(in the rows, 128 means zero)
Each row has a class, written after it.
[ 97 143 102  65 152 139 106 110 156 129 159 176 123 198 119 127 150 102
 118 138 165 123 165  84 119 191  98 119 150 123 117 136  95  92 114 131
 161]
(193)
[109 102 154 106 174 149 172 119 137 134 125 113  89 150 138  83 115 142
 122 158 121 139 115 115 106 168 110  94 214 145  81 118 164 120 147 109
 116]
(27)
[ 99 101 160 101 154 144 153 116 119 140 137 116 101 147 135  76 106 153
 145 167 114 131 115  97 106 196 105  94 187 140  67 115 144 119 132 120
 117]
(193)
[107  89 177 110 180 141 176 144 121 130 137 120  91 126 132  90 113 136
 132 153 115 163 119 118 122 193 110 104 191 148  65 120 133 123 120 114
 112]
(26)
[ 96  81 159  67 202 161 174 124 146 129 108  99 105 145 137  72 124 161
 134 168 127  99 101 102 125 176 105  87 182 148  88 104 162 112 133  86
 127]
(73)
[114 127 105  51 158 138 125 115 146 133 131 187 130 214 109 135 176 111
  99 136 149 135 154  99 141 190 100 116 140 110 125 148 102  85  98 102
 139]
(180)
[110  94 173 115 175 147 167 122 139 139 129 124  97 132 137  85 114 121
 126 158 123 142 119 109 116 174 115  93 208 137  85 122 138 129 135 118
 112]
(27)
[ 93  95 162  71 170 142 172 115 126 132 129 101 105 161 145  78 118 174
 146 183 130  96 102  87 112 191 100  76 187 155  71 107 153 110 145 104
 135]
(193)
[ 96  90 170 103 181 158 168 119 118 141 124 115  96 118 130  78 114 141
 142 158 115 140 109 109 114 192 117 105 199 127  65 109 136 119 134 104
 115]
(66)
[119 120 100  50 160 115 131 137 154 131 135 183 117 196 119 135 165 120
  99 126 157 138 163 110 125 181  98 134 126 116 138 142 114  93 106 110
 159]
(143)
[117 127 106  52 153 136 120 114 150 130 129 185 131 208 109 138 170 110
 100 135 148 122 150  96 136 188  97 114 139 120 129 137  97  82  95 113
 142]
(180)
[ 95  97 149  67 180 146 181 128 128 128 135 105 109 162 136  83 134 151
 128 162 132 112 102  99 117 182  96  71 205 146  82 109 179 118 154  82
 138]
(27)
[ 98  80 157 108 184 157 165 115 138 143 127 119 105 127 137  82 116 148
 138 158 122 129 113 106 118 181 123 103 184 140  81 115 146 128 126 107
 108]
(73)
[104 121  96  75 168 139 132 115 146 126 139 170 102 185 124 131 153  93
 121 124 167 134 164  92 121 176 101 128 165 127 121 133 119  99 117 122
 156]
(205)
[ 89  76 152  70 197 159 165 112 141 142 116 100 112 140 148  78 123 170
 140 168 131  96 102  94 117 187 108  86 174 143  89  98 159 121 135  87
 125]
(73)
[ 87  89 157  70 196 144 169 129 125 129 127 108 120 139 136  86 121 164
 141 167 137 121 103 109 124 200  91  82 189 150  74  99 151 114 149  91
 132]
(26)
[116 118 105  43 153 139 125 132 144 140 126 181 115 191 106 123 164 113
 106 127 132 142 151  98 133 187  97 125 139 105 135 142  91  90 104 114
 152]
(66)
[104 145  97  73 163 128 121 126 157 134 163 165 117 192 122 133 158  89
  97 119 170 159 177  91 110 159  99 123 164 113 131 151 118  98 118 109
 140]
(27)
[ 88  87 157  77 196 131 170 103 135 129 121 107 107 157 150  78 120 167
 146 159 146  95 111 100 105 184 105  88 183 163  70 109 151 112 147  84
 124]
(13)
[ 99 121  91  64 169 150 126 110 155 129 139 166 104 185 120 131 155  98
 125 112 169 125 162  89 113 175  97 128 162 131 119 132 115 104 120 124
 160]
(205)
[ 84  84 157  64 186 145 171 123 125 137 128 108 122 134 131  76 126 166
 150 171 136 108  91  86 121 195 105  75 194 141  78 110 152 110 149  84
 131]
(66)
[107 131  94  57 172 132 110 119 151 129 142 181 107 192 124 146 158 110
 112 129 163 126 167  85 124 183  88 136 158 117 118 144 123 104 103 103
 154]
(12)
[ 94  93 152  77 196 147 176 115 137 128 124 102  99 150 137  82 122 160
 139 159 133 115 116 105 114 184 105  85 187 148  67  98 171 116 156  76
 124]
(222)
[ 98 135  99  69 165 137 113 128 154 119 162 174 124 192 115 141 162  89
 102 127 171 145 165  99 136 193  96 128 161 129 115 124 110  95 111 119
 171]
(26)
[118 129  93  51 157 129 132 130 150 137 140 183 125 207 118 133 174 113
  98 128 156 138 160 101 121 168  96 102 146 118 148 148 111  90 104 107
 147]
(27)
[118 128  96  57 171 121 132 122 158 134 142 181 121 186 113 142 163 109
 105 137 158 149 169 104 133 177  99 115 138 121 137 135  99  92 106 106
 150]
(222)
[114  94 161 108 185 144 157 121 134 134 119 108  92 139 135  90 103 131
 130 154 121 149 114 113 106 182 121  96 198 148  70 117 146 123 122 105
 100]
(62)
[118 106 103  45 171 147 135 130 162 134 128 180 110 188 112 132 174 119
  99 139 137 126 157 106 145 178 101 125 132 116 149 129 106  97  92 116
 155]
(73)
[102 125  92  56 176 153 114 109 157 131 153 182 121 185 117 143 158 106
 123 131 169 123 165  85 131 196  88 126 174 119 117 127 121 105 103 113
 163]
(12)
[ 89  98 154  66 183 141 169 124 112 130 120 111 111 154 140  86 125 157
 135 168 133 108  99 104 115 190 103  78 187 147  82 103 168 114 150  77
 136]
(223)
[111  85 157 104 169 142 163 118 128 131 125 111  94 139 133  91 116 130
 135 153 125 137 117 103 118 194 115  99 203 152  67 105 156 120 135 111
 114]
(62)
[ 97 133  99  67 158 131 121 116 155 130 146 176 119 191 122 129 159  94
 112 120 175 128 170  93 126 188 103 139 160 119 121 133 119  91 124 117
 168]
(143)
[ 92 104 171  97 184 149 165 131 105 139 126 114  90 125 132  88 110 127
 141 147 106 139 117 114 106 184 117 108 203 137  78 112 144 126 140 102
 123]
(223)
[125 121  96  53 159 135 119 119 149 142 148 177 132 197 114 148 163 103
  99 132 157 151 159  99 138 195  96 106 149 122 129 136 101  96  87 113
 146]
(62)
[102  88 182 117 194 145 163 114 142 133 122 117  92 128 140  76 109 139
 151 144 122 128 117 113 107 177 126 109 199 153  68 127 123 133 135 115
 113]
(13)
[113 121 105  50 167 137 134 122 144 132 127 181 130 213 110 135 173 113
 105 139 148 125 156  97 141 187 100 118 152 119 132 137 103  83 101 103
 148]
(180)
[102  88 178 114 171 147 167 138 115 133 136 113  89 132 140  93 113 145
 134 154 113 149 118 107 123 186 114 109 188 138  70 108 149 128 131 114
 106]
(26)
[ 95  95 149  75 188 134 177 130 132 126 123 103 100 159 151  80 121 153
 130 168 139 107 113  98 109 176 104  80 197 148  91 109 180 114 159  78
 137]
(27)
[101 127 107  68 172 131 119  98 161 127 144 181 118 195 128 124 160  92
 116 129 172 124 169  94 129 188 107 124 159 131 121 140  91  94 113 118
 164]
(13)
[112  93 176  94 184 149 167 121 124 139 135 116 104 128 136  99 109 152
 151 159 111 138 108  97 116 177 109  97 204 140  72 119 150 125 121 118
 108]
(12)
[100  87 170 109 190 150 175 135 120 126 134 120  90 139 132  91 115 138
 133 155 117 143 120 116 123 183 117 107 197 144  74 109 145 124 138 113
 114]
(26)
[ 90  99 160 100 152 143 170 122 117 142 135 118  99 144 138  91 107 145
 149 167 117 121 121 101 118 197 110 102 184 145  68 112 124 121 137 121
 129]
(193)
[ 94  99 156  59 191 151 177 126 115 134 122  97 110 144 137  81 126 156
 143 159 133 118  97  96 108 186  99  73 195 148  81 109 162 119 152  83
 136]
(223)
[110 132  95  54 149 130 120 124 149 137 150 178 124 211 121 128 152 126
 111 148 152 140 161  91 121 190  95 111 135 117 130 144  96  91 102 122
 151]
(193)
[ 96 137  93  70 166 136 113 120 145 127 161 174 121 195 119 141 152  94
 100 134 171 149 170  93 134 198  91 127 164 124 117 124 114  92 113 118
 158]
(26)
[112 117 107  54 162 132 132 142 148 128 146 185 129 193 114 137 162 104
  99 135 149 156 162 111 146 194  95 118 139 119 135 130  89  91  97 120
 156]
(26)
[102 144 103  69 180 130 120 105 159 133 145 163 117 180 115 131 150  89
 109 124 161 150 174  98 119 173 103 130 160 122 111 138 103  94 127 107
 150]
(222)
[ 94  97 151  72 179 137 172 123 136 133 127 109 119 152 145  85 128 155
 132 165 146 103 107 101 120 177  99  72 197 152  90 114 169 112 152  83
 139]
(27)
[ 93  89 152  65 190 150 180 106 123 127 119 112 108 168 135  89 131 157
 137 169 136  90 100  87 116 198 104  80 189 152  69 108 159 109 149  81
 123]
(180)
[101  81 159  78 189 137 172 112 136 122 117 110 100 158 145  70 125 164
 140 163 136 101 105 103 114 189  99  80 185 159  74 110 160 119 137  85
 129]
(13)
[ 96 134  87  63 161 149 117  94 153 128 143 176 119 208 113 140 165  95
 112 127 174 111 163  75 122 196 102 125 169 132 114 126 108  87 119 115
 153]
(180)
[ 87  87 152  65 184 150 167 118 122 140 121  99 104 142 138  73 119 166
 144 163 131 103 100  84 113 191 101  86 189 139  76 110 161 116 152  79
 128]
(66)
[ 97  94 155  70 200 151 182 117 142 128 121  92 106 140 126  79 123 152
 138 159 132 123 110 108 114 172 103  83 191 154  69 100 161 116 152  80
 129]
(222)
[101 119  99  69 161 139 119 113 156 130 138 174 108 188 118 124 150  93
 115 121 162 133 161  92 122 182  92 124 161 124 117 136 116 101 112 121
 149]
(205)
[ 98 105 168 101 179 144 164 125 113 139 137 114 109 131 138  92 112 131
 139 146 124 131 113 110 110 182 115  94 201 143  74 115 145 124 141 102
 119]
(223)
[ 94 142 100  70 142 131 103 121 154 129 158 171 117 201 120 128 150 106
 118 136 165 123 170  79 124 186  98 129 154 125 117 139 108  92 117 125
 162]
(193)
[108 134 102  61 162 132 132 120 156 124 149 172 102 194 124 134 161 100
 103 125 173 137 165  89 119 184 101 133 155 122 120 134 122  91 116 120
 163]
(143)
[101 119  90  64 166 154 121 111 164 136 144 171 125 186 122 134 164  93
 106 128 170 122 167  84 139 190  98 126 149 119 132 121 104 100  99 117
 161]
(73)
[113 116  94  39 163 152 120 121 159 146 135 174 109 190 112 122 157 122
 107 130 144 144 158  89 126 191  97 124 149 110 137 139  99  96 107 116
 156]
(66)
[102 133  91  60 155 136 122 118 166 129 154 171 110 211 129 135 161  93
  97 129 176 131 171  77 120 180  98 115 170 128 131 133 124  94 121 114
 163]
(27)
[104 122 101  76 159 141 128 113 150 125 145 171  90 191 126 132 156  93
 112 118 165 133 167  89 116 174  97 125 156 120 116 137 121 101 108 120
 140]
(205)
[111 137  90  60 169 136 116 113 158 123 147 181 115 208 114 130 155 103
 102 127 175 137 161  90 111 187 103 128 151 124 123 135 130  86 112 118
 161]
(143)
[118 132  98  70 155 132 135 121 154 123 150 172 106 194 119 131 162  97
 103 124 166 145 164  97 124 189 103 135 168 127 121 132 129  91 115 128
 175]
(143)
[ 97  87 158  75 190 137 163 127 128 130 123  91 111 145 143  90 121 157
 143 164 138 107 106  96 121 189 105  80 199 155  76  98 173 112 142  81
 124]
(62)
[125 113 101  55 159 130 127 126 152 132 142 174 128 192 112 140 166  97
 105 134 160 145 157  96 139 191 100 102 153 129 133 128 102  90  88 117
 148]
(62)
[ 93 100 157  65 191 135 174 119 109 130 115 109 112 144 145  85 121 156
 140 170 136 100 100 102 111 188 102  75 187 150  84 108 161 109 155  80
 136]
(223)
[101  94 166  72 185 138 181 134 133 116 126 102 123 136 136  77 120 160
 146 169 143 120  91 105 121 191 106  84 179 144  79  98 175 106 153  96
 145]
(143)
[106 131  91  71 159 136 100 109 157 131 151 167 120 183 115 143 152  86
 108 128 174 133 170  88 137 193  99 127 171 132 122 124 120  94 109 117
 159]
(62)
[114 111 105  56 160 136 133 125 151 135 132 173 104 195 125 131 154 117
 114 122 147 139 159 100 119 171  98 119 135 120 131 138 112  98 103 121
 138]
(205)
[102 139  89  67 172 131 113 107 166 131 154 173 113 190 116 143 152  91
 104 126 172 151 178  88 123 187 102 134 150 124 114 130 108 100 123 107
 156]
(222)
[120 123  94  55 154 120 131 127 154 129 148 197 124 194 113 137 169 116
 105 130 164 140 153 105 126 189 105 117 137 122 139 146 112  89 102 121
 161]
(143)
[ 92  82 154  66 194 150 175 120 133 134 129 104 117 145 139  82 123 168
 138 174 130 106  98  93 124 185 104  80 172 143  87 102 168 111 137  86
 118]
(73)
[ 99 121  90  77 156 140 122 112 155 130 150 172 100 192 134 138 151  93
 118 121 176 131 171  82 122 184 101 127 162 127 122 132 120 104 113 123
 158]
(205)
[118 127  96  50 163 122 131 131 152 130 146 185 119 200 120 138 168 121
 102 125 158 139 158 107 121 186 102 124 136 115 137 142 118  92 108 115
 163]
(143)
[ 96 127  91  66 170 143 107 108 160 138 150 177 131 179 114 136 160 101
 108 131 165 124 162  89 130 185  97 131 149 120 131 125 108  93 102 119
 150]
(73)
[108  85 153  71 178 138 171 118 122 125 111  98 105 152 135  89 125 150
 132 171 134 108 100  97 124 184 105  81 186 160  74  99 171 110 138  86
 126]
(62)
[115  83 145  72 182 135 174 122 131 127 115  97 107 156 140  88 126 149
 136 158 145 110 109  93 118 188 101  78 192 165  77 107 166 109 137  86
 130]
(62)
[102  87 148  71 191 139 183 122 133 129 121 103 102 151 133  86 126 159
 138 165 132 116 109  96 118 183 102  76 187 154  80 102 168 118 147  78
 131]
(222)
[ 97 150  94  66 157 138  97 121 158 128 158 165 111 206 122 129 136 108
 112 139 165 129 171  79 114 187  93 126 144 120 119 139 110  96 114 118
 156]
(193)
[111 138  90  54 141 129 106 128 143 136 146 179 125 212 118 130 150 128
 111 139 146 124 163  96 125 187  88 115 126 115 136 141 105  91 103 119
 152]
(193)
[100  93 161  93 179 158 162 122 128 142 121 109  89 135 130  75 109 146
 136 156 118 146 107  95 105 187 115 100 196 136  69 119 141 118 126 101
 112]
(66)
[ 93 151  90  55 163 143 102 114 142 132 149 168 122 200 126 137 157  89
 105 116 170 121 167  90 120 187  98 125 159 120 127 129 119  98 124 102
 174]
(223)
[ 86  89 150  65 186 157 167 122 127 141 121 100 113 139 134  75 124 167
 148 161 133 114  94  88 115 192 106  81 191 136  78 114 154 119 148  80
 133]
(66)
[105  91 160 110 175 141 166 130 122 132 136 123  89 151 139  97 111 140
 128 157 123 144 119 103 116 193 111 102 198 154  73 111 145 120 125 119
 115]
(26)
